Below are the code and all the weights of a small trained network. Each question names an input and a class and asks about switching units off, where a switched-off unit gives its printed mean instead of its output.

import numpy as np


def w(rows, s, z=0):
    codes = np.array(rows[::2]) - 128.0
    scale = np.full(codes.shape[1], s)
    scale[-1] = z or s
    return codes * scale


def f(y):
    return y / 2 * (1 + np.tanh(0.7978845608 * (y + 0.044715 * y**3)))


def log_softmax(a):
    a = a - a.max(-1, keepdims=True)
    return a - np.log(np.exp(a).sum(-1, keepdims=True))


def net(x, mask):
    res = np.array(x, float).reshape(1, 4) / 4 @ E
    y = f(res @ A[0][:, :-1].T + A[0][:, -1])
    res = res + np.where(mask, y, B[0][:, -1]) @ B[0][:, :-1]
    return log_softmax(res[-1] @ U[:, :-1].T + U[:, -1])


A, B = {}, {}
E = w([
[141,81,98,127,122,49,138,213],'x0',
[151,150,30,170,131,91,133,67],'x1',
[245,154,148,64,119,120,138,116],'x2',
[128,129,128,128,128,128,126,127],'x3',
],0.011)
A[0] = w([
[153,121,31,150,127,51,125,140,3],'N0',
[117,131,187,122,136,159,123,105,164],'N1',
[126,154,75,151,123,160,126,10,127],'N2',
[122,109,169,118,125,105,121,238,131],'N3',
[254,142,150,85,123,125,135,121,175],'N4',
[118,128,152,142,133,112,113,154,103],'N5',
[104,140,218,119,118,199,123,95,225],'N6',
[187,148,129,116,137,132,122,93,96],'N7',
[168,140,150,100,118,119,129,167,56],'N8',
[144,145,105,119,132,149,128,120,136],'N9',
[88,145,117,133,123,118,118,102,181],'N10',
[124,122,151,113,132,109,138,173,109],'N11',
[55,123,123,140,125,126,145,164,254],'N12',
[127,113,126,138,140,142,124,155,129],'N13',
[213,135,129,106,126,135,132,74,99],'N14',
[133,125,151,115,121,107,120,157,86],'N15',
],0.022,0.0055)
B[0] = w([
[70,177,142,121,131,212,124,233,223],'N0',
[99,140,132,133,124,159,152,187,192],'N1',
[155,66,122,163,137,116,116,4,235],'N2',
[161,133,124,110,120,34,127,80,213],'N3',
[178,110,127,27,152,114,195,171,250],'N4',
[129,159,127,116,147,89,142,128,146],'N5',
[80,172,124,128,132,190,114,213,251],'N6',
[112,184,142,113,89,112,160,95,181],'N7',
[172,56,118,119,154,165,102,127,165],'N8',
[139,152,128,145,106,131,134,108,147],'N9',
[133,88,129,162,141,147,106,121,172],'N10',
[162,102,133,121,125,109,130,101,161],'N11',
[40,165,135,163,109,63,106,105,224],'N12',
[131,154,126,143,125,90,146,145,142],'N13',
[84,208,131,100,79,112,173,64,207],'N14',
[163,101,126,132,130,125,139,116,148],'N15',
],0.03,0.019)
U = w([
[44,155,122,219,140,182,46,254,249],'0',
[138,169,129,119,65,23,164,58,177],'1',
[144,180,132,75,124,235,187,247,54],'2',
[244,51,107,90,151,60,157,132,2],'3',
[137,33,86,236,145,113,51,69,115],'4',
],0.006,0.0029)

Each question gives the input, the list of numbers given to net, and the class t.
The units are the neurons (one row each of A and B). Each row of codes is followed by its name. A weight is (code - 128) times the scale printed after its matrix; where a second scale follows, it is the last column's (A, B and U).
mask holds one flag per neuron, in row order. A switched-off neuron (its flag False) gives its mean, the last column of its row in B, instead of its output. The means were averaged over made-up inputs and are rounded, as every weight is.
A unit's drop is (log p(t) with every unit on - log p(t) with that unit switched off) / (log p(t) with every unit on - log p(t) with every unit switched off).
The circuit of an input: a set's keep is (log p(t) with only the set's units on - log p(t) with every unit switched off) / (log p(t) with every unit on - log p(t) with every unit switched off). Starting from the 12 units with the biggest drops (on a tie, the unit counted first), units are removed one at a time, each time the one whose removal leaves the highest keep (on an exact tie, the one counted first), for as long as the keep stays at least 0.8.
circuit, biggest first: the units of the circuit, biggest drop first
most important unit: the unit with the biggest drop
top k neurons: the k neurons with the biggest drops, biggest first
drop of u: that unit's drop, to one decimal
input [1,8,5,1], class 2: top 3 neurons	(N0, N3, N4)
input [-8,5,-6,-4], class 4: circuit, biggest first	(N2)
input [3,1,-6,6], class 0: top 3 neurons	(N2, N14, N4)
input [7,1,-1,5], class 0: top 2 neurons	(N0, N4)
input [-8,1,3,7], class 1: top 4 neurons	(N2, N0, N14, N7)
input [3,1,-1,8], class 0: top 2 neurons	(N4, N2)
input [1,-8,4,1], class 3: top 2 neurons	(N3, N0)
input [3,7,1,4], class 2: top 2 neurons	(N0, N12)
input [1,-2,-3,-4], class 1: top 2 neurons	(N0, N6)
input [-8,2,7,-7], class 1: top 2 neurons	(N2, N14)
input [2,7,-1,4], class 0: top 2 neurons	(N0, N4)
input [8,5,1,8], class 2: top 2 neurons	(N12, N0)
input [-2,1,1,3], class 1: top 2 neurons	(N0, N6)
input [-8,-1,-2,3], class 0: most important unit	N6
input [-6,1,-2,5], class 4: top 2 neurons	(N2, N0)
input [4,4,0,1], class 0: drop of N4	1.4
input [2,7,5,-3], class 2: drop of N0	9.8
input [-7,2,-3,-7], class 4: drop of N2	1.1
